array([[ -3,  30,   5, -30,   5,  41],
       [  2, -22,  -1, -31,  26,  38],
       [  0,  14,   0, -33,  14,  45]]) >> 26

array([[-12, -29, -19, -37, -28, -42,  20],
       [-12, -29, -18, -37, -26, -45,  20],
       [-11, -29, -18, -37, -25, -45,  20]]) >> -45

array([[-11,  47,  16,  -7,  -9, -20],
       [  2,  47,  16, -21,  -9,  34],
       [  2,  47,  16,  -3,  -9,  11]]) >> -9

array([[-24, -27, -11,  14,  38,  -2,  23],
       [  0,  22,  34,  20,   8,   7,  24],
       [ -8, -19,  24,  36,  31, -24,  38]]) >> 7

array([[-23,   6, -14, -30, -21],
       [ 43, -26, -15, -11,  -2],
       [-24, -15, -23,   4,  22]]) >> -11

array([[  9,   4,  12,  46,  19],
       [-31,   3, -31,  10, -12],
       [ 32, -20,  33,  32,  -2]]) >> 10

array([[-16, -24,   9,  52, -28],
       [-14,   3,  24,  29, -24],
       [-17, -42,  -5,  29,  -2]]) >> 29
---
[  4.4  13.0  13.7   0.3 -11.0  12.6] gives 4.4
[  0.80   8.38   1.45 -13.09  12.72 -11.12  -2.51] gives 0.80
[-0.05 -0.15  0.16  0.14  0.04] gives -0.05
[  2.703  14.692  10.756  10.553 -19.274   7.069] gives 2.703
[ 155.075  -54.185  -32.039  181.423  128.046 -115.995  164.448] gives 155.075
[ 15.91  -2.06 -13.42   2.20] gives 15.91
[ 166.1 -136.4   57.0   97.8   35.6] gives 166.1
[ -82.668 -145.700   44.758  154.869  100.905  162.529  -24.490] gives -82.668
[  20.84 -147.75  -35.89   64.93  134.36   -1.34 -123.33] gives 20.84
---
[[-54 -19   3  -2  12]
 [  7 -32  40   1  11]
 [ 37  -5  11  -4  22]]: -4

[[-22  -4  44  33  -3]
 [-16 -37 -11  24  47]
 [-24 -49  13  24 -29]]: 24

[[ 16 -24  40 -16  -9  12  31]
 [-13  26 -39  19   1 -35 -10]
 [  6  30  -6  30  24   9 -26]]: 9

[[ 16 -16 -19  38 -25 -28 -38]
 [-26  45  -2  34 -22 -30 -19]
 [ 48 -27 -29  30 -19 -19 -43]]: -19

[[ -5  -2 -13   7]
 [-47  -9   5  13]
 [ 16   6  23 -11]]: 23

[[  7 -38 -14 -13 -16 -10 -31]
 [-38  33  -7   9  30  22   3]
 [-27  41   8 -10 -15  -8  29]]: -8

[[ 13 -13 -10 -36  -3  30]
 [ 11 -11  -8 -31  20  25]
 [ 14 -14 -11 -40  -1  33]]: -1
---
[ 1.529  1.040 -1.104  1.399  0.641] >> 1.529, 1.399

[ -24.82  138.24  -69.08 -116.24   15.78   48.64  -47.21] >> 138.24, 48.64

[[-11.105   0.102  -5.518  -6.327 -19.885  13.158]
 [-12.101 -10.407  11.019 -13.355  -9.888  10.244]] >> 13.158, 11.019

[[  52.0 -142.1  113.6  -69.3   93.7  104.4]
 [ 116.4  102.7  139.0  202.6  -70.9 -136.0]] >> 202.6, 139.0

[[ 2.02 -1.42  0.66  1.14  0.37  2.03]
 [-1.16  1.82  0.40  0.33  0.58  0.00]] >> 2.03, 2.02

[[ -5.886  20.255  -6.443  -8.189  19.212 -23.133 -12.033]
 [ 13.125   7.446  -8.233  -9.982   7.525  -0.369   5.915]] >> 20.255, 19.212

[-16.83  -4.59  14.08 -13.47] >> 14.08, -4.59

[[-0.12 -0.03 -0.21 -0.16 -0.04 -0.03  0.01]
 [-0.05 -0.07 -0.09 -0.10 -0.07 -0.07 -0.04]
 [-0.06 -0.14  0.14  0.08 -0.14 -0.14 -0.09]] >> 0.14, 0.08
---
[[ 50  -7  18 -22]
 [  7  -7  16 -10]] Answer: -10

[[  6 -36  41  -3]
 [  6 -16  22  -9]] Answer: -9

[[-25 -27  17 -31 -23  33  13]
 [ 17 -38 -28   6  -7  44  38]] Answer: 38

[[-21 -23   3   3 -15 -25 -22]
 [ 38 -18 -18  10  50  -7  36]] Answer: 36

[[-50  10 -37  -8]
 [-29  -2 -11  -8]] Answer: -8

[[ 37   0  38 -13  12]
 [-48  10 -12  -4 -41]] Answer: -41

[[-14 -32  41  30 -34 -32]
 [ 35  18 -29 -33  27  27]] Answer: 27
---
array([[847, 277, 327, 335, 349],
       [887, 280, 153, 235, 400]])
887

array([[125,  63, 977, 262],
       [172, 256, 898, 376],
       [123, 278, 952, 143]])
123

array([24, 30, 26, 29, 90])
24

array([[ 35,  27, -24, -14, -39,   2],
       [ 27,  12,  32,  -8, -35,  41],
       [ 32,  32,  -6, -25, -14, -39]])
32

array([ 56, 231, 146, 108, 131,  43,  49])
56

array([[80, 57, 64, 59, 86],
       [76, 56, 50,  4, 93]])
76

array([-12,  28, -22, -41,  -7, -23])
-12

array([[50, 61, 75, 55, 58],
       [58, 58, 56, 55, 57],
       [43, 71,  7, 62, 46]])
43

array([-701,  536, -577, -209,   34,  467])
-701
---
0,-6,11,7
-32,-39,-30,-32
| 7, -32

-18,-11,-19,-53,-3
30,6,-3,-7,12
| -3, 30

33,35,48,-22,24,17 | 17, 33

-1,-1,0,48,2
1,0,-5,-6,-1
0,-2,0,41,0
| 2, 0

13,-23,37,2,40,-39,8 | 8, 13

-2,0,1,0,-42
-8,1,4,1,11
| -42, -8

-30,-7,17,-38 | -38, -30

-44,14,1,-53,-13
13,-31,-31,12,-20
47,-29,-39,40,-18
| -13, 47
